Each row has a name. After each piece below comes the name of the row it's from, unless a question asks for something else. Each question is about the rows just above it. Places in a row count from 0.

U: 1.376  -5.318  0.738  -2.715  -1.310
X: 1.375  1.376  -5.321  -1.461  2.500
K: 1.440  1.400  -0.159  0.119  3.792
C: 1.826  -1.877  1.201  -2.965  -3.274
N: -1.088  0.251  3.793  3.793  2.003
What comes right after 0.251 in the named rows?
3.793
-5.321  1.376 is which row, read backwards?
X
Right after -1.088 comes
0.251
-1.310  -2.715  0.738  -5.318 is which row, read backwards?
U
Right after -2.715 comes
-1.310

V: -2.653  -4.062  0.519  4.737  0.905  -0.439  2.606  2.852  -0.161  -1.533  1.230  -2.538  3.387  0.327  -1.634  -4.540  -1.246  -1.750  -4.126  -4.321  -1.230  -4.240  1.756  1.756  1.066  1.756  2.080  -0.065  -2.996
W: 4.358  -3.255  1.606  3.135  -1.103  4.417  3.988  8.718  0.045  -2.430  2.948  -1.286  3.385  -0.231  -2.811  -0.048  -1.665  -4.517  -1.160  -2.803  4.890  -2.572  -2.887  -4.480  0.144  0.072  1.493  0.087  -0.880
G: -2.934  -2.682  1.739  4.816  2.150  1.929  -1.942  8.635  -2.716  2.451  3.002  -3.381  -1.401  -2.263  -0.218  -0.917  -2.067  0.355  2.493  -4.145  -2.554  -3.679  -3.317  -0.024  -0.366  -1.899  2.464  -0.052  -1.025
P: 2.105  3.617  -1.331  -0.949  -3.886  4.451  0.908  2.186  -1.797  -1.280  2.617  4.025  3.406  -0.441  -1.486  1.213  0.206  -1.280  -0.094  -3.527  6.059  -0.964  -0.106  0.417  0.618  -2.555  0.041  -1.805  3.229
M: -0.963  3.668  -1.853  -5.261  4.481  1.949  -0.813  -3.217  0.195  -4.308  -0.963  -0.813  -1.407  -1.028  -2.646  1.041  2.732  -2.970  -0.813  2.000  -4.950  2.062  1.288  -0.963  1.033  1.975  -0.210  -1.272  3.437
Places of 1.756 in row V:
22 23 25
Move every entry of 2.000 by +1 step of 0.001.
2.001
Every place of -0.963 in M:
0 10 23

E: 0.461  -4.526  -0.217  -0.120  2.248  -1.390  0.974  -0.878  -2.371  -0.386  3.485  -1.157  -0.769  -0.403  -3.660  0.421  1.151  1.130  -4.196  1.999  5.397  2.114  -3.074  2.940  1.799  1.055  0.328  -3.140  -0.290  -0.413  1.485  -1.480  0.927  2.519  3.193  1.812  1.995  1.056  0.103  4.368  2.078  -3.100
Q: 0.081  -9.073  0.124  0.691  2.426  -5.363  4.765  0.854  -0.573  -4.097  1.354  -3.429  -6.030  0.765  -8.097  0.172  4.589  -5.090  -5.238  -3.074  1.799  2.940  5.397  1.999  2.114  -2.405  -1.429  1.926  0.836  2.240  1.504  0.133  -0.551  2.212  -2.076  -2.599  0.733  0.666  1.154  2.860  2.762  -4.079
R: 0.588  -2.075  0.181  -0.730  1.803  -0.431  -0.730  -0.165  -1.400  -0.289  2.316  -0.730  -0.708  -2.502  -2.428  -2.075  1.004  -0.159  -2.075  -1.249  -1.116  1.917  2.308  -1.161  -0.611  -2.247  0.360  -1.827  -0.015  -0.121  1.381  -2.075  0.622  1.679  1.708  1.081  1.027  0.114  -0.049  2.686  1.423  -1.749
L: 0.054  -6.619  0.015  1.054  3.460  -1.078  1.521  -0.398  -3.905  -0.260  4.671  -1.823  -0.435  -0.697  -5.078  0.046  1.930  1.135  -6.183  -2.235  -2.758  4.209  4.256  -2.637  -0.140  -4.140  0.791  -3.915  0.016  -1.096  2.270  -1.818  1.205  2.834  3.972  3.192  1.896  1.385  0.409  5.193  2.815  -4.268
D: 0.054  -6.619  0.015  1.054  3.460  -1.078  1.521  -0.398  -3.905  -0.260  4.671  -1.823  -0.435  -0.697  -0.140  0.046  1.930  1.135  -6.183  -2.235  1.054  4.209  4.256  -2.637  -0.140  -4.140  0.791  -3.915  0.016  -1.096  2.270  -1.818  1.205  2.834  3.972  3.192  0.344  1.090  0.397  2.952  1.799  -4.548
F: 2.161  -0.539  1.803  -0.431  0.627  -0.165  -2.503  -0.289  2.161  -4.992  2.715  -4.000  -2.540  -0.369  -5.042  -0.602  2.238  0.221  -7.093  -2.503  0.505  3.488  3.170  0.302  1.891  -2.089  -0.505  0.837  -0.595  0.300  1.458  -0.553  -0.553  2.091  3.616  -1.548  1.203  1.992  -1.203  2.282  2.161  -5.148
Move every entry of -0.551  2.212 by -1 step of 0.001.
-0.552  2.211
Every place of 1.054 in D:
3 20
-2.405  2.114  1.999  5.397  2.940  1.799  -3.074 is which row, read backwards?
Q
At which places does F hold -2.503?
6 19
At which places does R hold -2.075?
1 15 18 31
Which row holds 2.316  -0.289  -1.400  -0.165  -0.730  -0.431  1.803  -0.730  0.181 read backwards?
R
Which row holds -0.290  -3.140  0.328  1.055  1.799  2.940  -3.074  2.114  5.397  1.999  -4.196  1.130 read backwards?
E

